[ 11 -12 -19   0  -2  34   4  -1  -2  -8   0   4   0   8  -6 -32  26  10
  14  -5   2   5   3  10 -10] : zer, kudi
[ 11  -5 -21  13  -7  14  11 -20   3  -4  -5  10  19  -3 -28 -18  22  21
  15 -19  -6 -12 -15   6  14] : zer, kudi
[  6 -16 -47  10  13  35 -15   6   3 -11  -1  -6  17  15  -9 -46  26   4
  16 -10  -8   2   8   5   0] : zer, kudi
[  9 -11 -24   5   1  27   6  -1   0 -16  -8   4  13   3 -11 -22  26  10
  23 -10  -8 -12 -13   4   0] : zer, kudi
[  6 -14 -18   6  -1  27  11   3  -5  -5   7  -9  23  13 -30 -39  39  -5
  16  -7  -4  14  -4   6  -4] : zer, kudi
[  7  -4 -17  10   5  -6  -5  18   2 -11  -8  10   8  15 -41 -16  20   6
  30 -15  -6 -19   5   8   0] : zer, kudi
[ 14   2 -27   9  -2  -2  -5   7  15  -8   7  25   9   1 -34 -29  24   2
   5  -3   1  -9   4  -4 -33] : zer, fudol
[ 10  -9  -2  14   0  16  -5   1   1   7  -3  15  15  -2 -28 -25  14   8
  18  -1  -3  -9   8   2  -2] : dos, fuze
[  0   1  -9   8   6  19  -7  -6  -7   7  11  -1   2  10 -42 -37  34  13
  12 -11  -8 -12  -1  -5   6] : zer, fuze
[ 10   4 -31  23   2  21  -6   8 -10  -3  13  -1  -8  11 -31 -49  46  18
  21  -9 -22 -17   7   1  -2] : zer, fuze
[ -3  -2 -21  14  -2  34  -5   5 -12  -6  12  10   7  -3 -29 -22  -2   4
   8 -22  13  -8  -3  16  -9] : zer, fuze
[  9  -8 -16  -6 -13  41   2  10  -8 -14  -7  -8   7   5  -2 -33  30  24
  16  -3  -8   3   1  -8   1] : zer, kudi
[  7  -4  -6  10   8  20 -15   2   8  -8  14  11  12  -9 -25 -15  21   8
   1   2 -12  -8  -3   0  -2] : zer, fuze
[ 21 -12 -19  14  15  21  -1  16  -4  -7   9   2  10  19  -8 -33  29  11
  29 -18 -14   2   1   6 -25] : zer, kudi
[  7   1 -39  13   5  33  -2   7  -8 -21  -8   5  28   0 -29 -29  27   9
  24  -5  -7  -2  -5  12   1] : zer, kudi
[  9 -39 -50  10   2  16  -9   1  -4  -7   9  -3  20  15 -29 -56  24  11
  37  -9 -23 -18  -1   6   6] : zer, kudi
[ 13   1 -22   1  -5  23   8  16   4  16 -10   6  22  18 -41 -41  57   6
  16   4  -5  -7 -15  -4  -7] : zer, fuze
[  5  -4  -7   3   0  15   6   5  -9  -4   2   1 -12   2  -5 -27  38   3
  11  -4   3  -2   4  -1   4] : zer, kudi
[ 10 -14 -20  23   5  29  -5  10  -6  -3  -5  16   9   9 -44 -37  23  10
  34  -9 -14  -9  -4   8  22] : zer, rinur
[  8 -13 -30   8   5  14  -2   6  -1  -9   6  -4  16   7 -18 -39  19   5
  20  -9  -9 -11 -24   2   1] : zer, kudi
[  8 -11 -23  -1   6  15   1   3  -9  -4  -3 -33  10   5  -2 -38  17   4
  15  -9  -8  -7  -3   7   2] : zer, kudi
[  5  -8 -24   8   0  18  -4   5   5   0  -1   0  12   0 -23 -36  24  13
  20 -10  -4 -27  17  -1 -45] : zer, rinur
[ 11  -6 -13  16   1  30   7  -5  -8   7  -2   2   7   0 -33 -39  28  11
  17  12  -9 -10   1   2   2] : zer, rinur
[  4  -3  -1  13   3  26  -9   2  -2  -5 -39 -10  12  -5 -26 -27  20   4
  17  -3  -5 -15  -5   8   0] : zer, rinur
[ -1  -3 -21  12 -20  18  -5   2  -3  -2  -4  12  19  13 -44 -30  32   5
  18  -8  -7 -11   1   2   5] : zer, fuze
[  3  -9 -18   8  -5   4 -10   8  -9  -5   3  10  -2   1 -31 -24  29 -14
 -10 -10  -8 -12  -4   1   6] : zer, fuze
[  9 -17 -30  14  11  34  10   6 -11  -7  -2  -4  14  19 -30 -41  28   5
  18   5 -11   1 -61  -5   1] : zer, kudi
[  6 -11 -20  13  -6  16  -5   4   4  -3 -10  34  21   8 -21 -31  36  15
  26  -2 -14 -14   1  14   4] : zer, fudol
[  6  -9 -32  17   9  22 -14  -3   2 -10   1   1  10  15 -28 -47  20  12
  19   9  -1 -12  -4   8  -4] : zer, kudi
[  8   0 -14   4  -7  10 -49   4  -7   1  10  -3  14   4 -30 -38  25   5
   4  -3 -14 -10  -3  -2  -7] : zer, fuze
[  7  -9  -9   4   3  41 -12   2  -7  -9  -6   1  11   4 -16 -28  25   3
  21  -8 -12   9   0  -6   1] : zer, rinur
[ 11 -38 -29  11   6  17  -2   3 -21  -4   9 -12  18  -1 -37 -49  25  14
  24  -3 -14  -5   9  -2  -1] : zer, fudol
[  4  -8 -28  13   5  -2   8   4   0  -6  -8   0  20   5 -17   2  20   0
  21 -12  -2 -11  -2   8  15] : zer, kudi
[  3   0  -5   3  -4  27  -6 -10   2   5  14   6   5  22 -19 -37  25   0
   3  -4  -9 -12   1  -5  -6] : zer, fuze
[  7 -14 -26  12   2  24  16   8   5  -6  -4  20   6  23 -13 -30  25  -4
  19 -13 -11  -7   2   3   1] : dos, kudi
[ 11  -8 -17  10   8  39  11   8  -9  17   5   2   6   6 -22 -42  44   7
  10  -4 -10   6   7   4  -2] : zer, fuze
[ 10  -8 -35  -4   4  62  -5  -4  -9 -11  14  -8  19   5  -2 -66  41   2
   1  -8 -10   7  -2   1 -16] : zer, kudi
[  8 -12 -33  17  21  11   0   7  -7 -14   2  -6  23  18 -30 -25  23   6
  29  -5  -3   3   0  -3   2] : zer, kudi
[ 14  -9 -17  24  -3  21   4   1 -19 -14  15  -7  -8 -21 -35 -43  23   9
  17  -2  -9  -4  11   2   8] : zer, fudol
[  6  -5  -2  11  -1  21   2   2  -3 -27 -11   2   5   7 -17 -41  27   5
  26 -22  -5   5   5  13  -2] : zer, kudi
[  2  -6 -18   9  22  10   4   5  -8   4  -7   0  16  11 -56 -42  40   9
  59 -12 -16  -9   1 -37  12] : zer, fudol
[ 11  -7 -20  18   9   2  11   5   3   0 -12   1  -1   8 -27 -16  13   3
  24  -7  -4   7 -10  19  14] : zer, kudi
[  3  -8 -21  13   0  47  -5  -3   1  -8   1  -5  10   1 -21 -49  27   9
  14   4  -4  -3   6  -2  -4] : zer, fudol
[  8 -12 -36  12  12  22 -11   7 -13   5   4   1  54  16  -1 -33  10   8
  32 -10 -14  -3  -3  19   4] : dos, kudi
[  1  -3 -23  25   9  10   3  -3  -8   1   9  11   9   5 -27 -28  11   9
  24 -10  -3  -8   3   2  35] : dos, fudol
[ 12   0 -27  10  -4  29  11  -5  -4  -9 -14   1  22  -6 -29 -47  42  12
  10  -7 -14 -74  10  16   1] : zer, fuze
[ 12  -9 -23  18   1  20  -2  -4  -7   1  -2  -2   2   0 -20 -30  25  -4
   3  -3  -1  -3   0 -11   3] : zer, fudol
[ 11   5 -23  21   0  15   2 -11  -7 -15  -1  -6   1   9 -38 -43  24   6
  13  -4  -1   2   5   4 -13] : zer, rinur
[  0  -4 -26  10  -6  32   8  31  -3 -12  -2  16  10   6 -33 -22  29  -1
  15 -12   0  -3   0  13   0] : zer, kudi
[  5  -1  -6   4   5  17  -1   3   9   2  -1   4   1   0 -30 -11  17  -4
   6 -11  -2  -6   7  10   4] : zer, fuze
[  5  -5 -21   2  -4  34   8   2  -2 -12   8  -1   5  -5 -30 -28  32   9
  35  -4  -5   4  -5   6 -25] : zer, kudi
[  9  -2 -13   7  -1  17   1   4   6  -4 -14  -1   4   6  -5 -19  22   4
  14 -16 -11   9 -16  -9   6] : zer, kudi
[  2  -7 -33  10   3  28   6  -1  -6  -1   1   7  19  15 -25 -35  30  18
  29 -17  -6  -1  -1  11  10] : zer, kudi
[  8 -11 -21   7   4  16   8   7 -17  -3   3  -1  42   1 -25 -25  21  -9
  22  -6  -8  -7  -8   9  16] : zer, kudi

[  7   5  -6   3  -5   3   4   7  -2  -5   2  -6  -8   9 -10  -4   3   1
   1  -1  -5  10   5 -10   1] : kago, gure
[  5   6   6   0  -6  -1  -1   2  -7   0   7  -6 -10   4 -18   0  -6   0
   0  -4   0  13   9 -12  -1] : belu, sopi
[  4  10   2   6  -4   6   4   4  -5 -19   1  -3  -7   4 -20   5  -4  -1
  -3  -4  -1  16   6 -13   4] : vikep, sopi
[  7   8   1   1  -1   4   4  -1  -5   0   8  -8  -5   5 -23   0   1   2
   1  -5   5  15  10 -12   1] : belu, sopi
[  6  10  -3   4   1   1   6   4  -5  -6  -3  -7   4   7 -12  -3  -3   1
   0  -3  -6  10   1  -9   1] : nedu, gure
[  8  11   6   0  -1   2   5   2  -5  -3   8 -14  -4  -5 -21  -1  -3  -1
   6  -3  -5   9   7 -13  -4] : belu, sopi
[  5  10   2  -1  -2   3   7   9  -1 -12  -1 -11   6   7 -11   2   0   4
   3  -6  -8   9   3 -10   1] : vikep, gure
[ -2   6  15   5   0   4   4   1  -6   1   4  -2  -6   5 -22   4   0 -17
  -6   1  -5  20  16 -10   1] : vikep, sopi
[  7   7  11   2   2  -3  -2   5  -5   5   8  -7   6   6 -20   8   1   3
   7  -5  -4  16   7  -9  -3] : belu, sopi
[  5   7   7   5  -4  -2   8   2  -6   5   8  -6  -8   9 -20   2   1  -2
   2  -3  -1  18   6  -9  -4] : belu, sopi
[  8  17   1   2  -4   1   7   6  -6 -10   0  -5  -7   6 -18  -1  -5   0
  -1   8   8  16   5 -17   6] : nedu, sopi
[  4   4   5   3  -3   3   3   4  -4  -3   6 -13   1   2 -21  -1  -6   0
   3  -1  -2  14  10 -12   0] : belu, sopi
[  3   1  -2   4  -5  -3   3   4 -10   4   3   0  -9   5  -9  -1  -1  -2
   0   2  -8  14  -1  -5  -5] : kago, gure
[  8  10  11  -2  -4   2   3   2  -5 -12  18 -15  -9   6 -21   3   2  -2
   6  -4  -1   7   9 -12   0] : zufuz, sopi
[  5   9   1   7  -4  -2   5   3 -10  -5  11   1 -22   7 -22   2  -6  -3
  -5  -8   0  21  11 -18   2] : kago, sopi
[  6   6   6   0  -7   4   4   0 -10   7   7  -3  -5   4 -16   1  -4   3
   2  -8   3   8   5  -9  -4] : belu, sopi
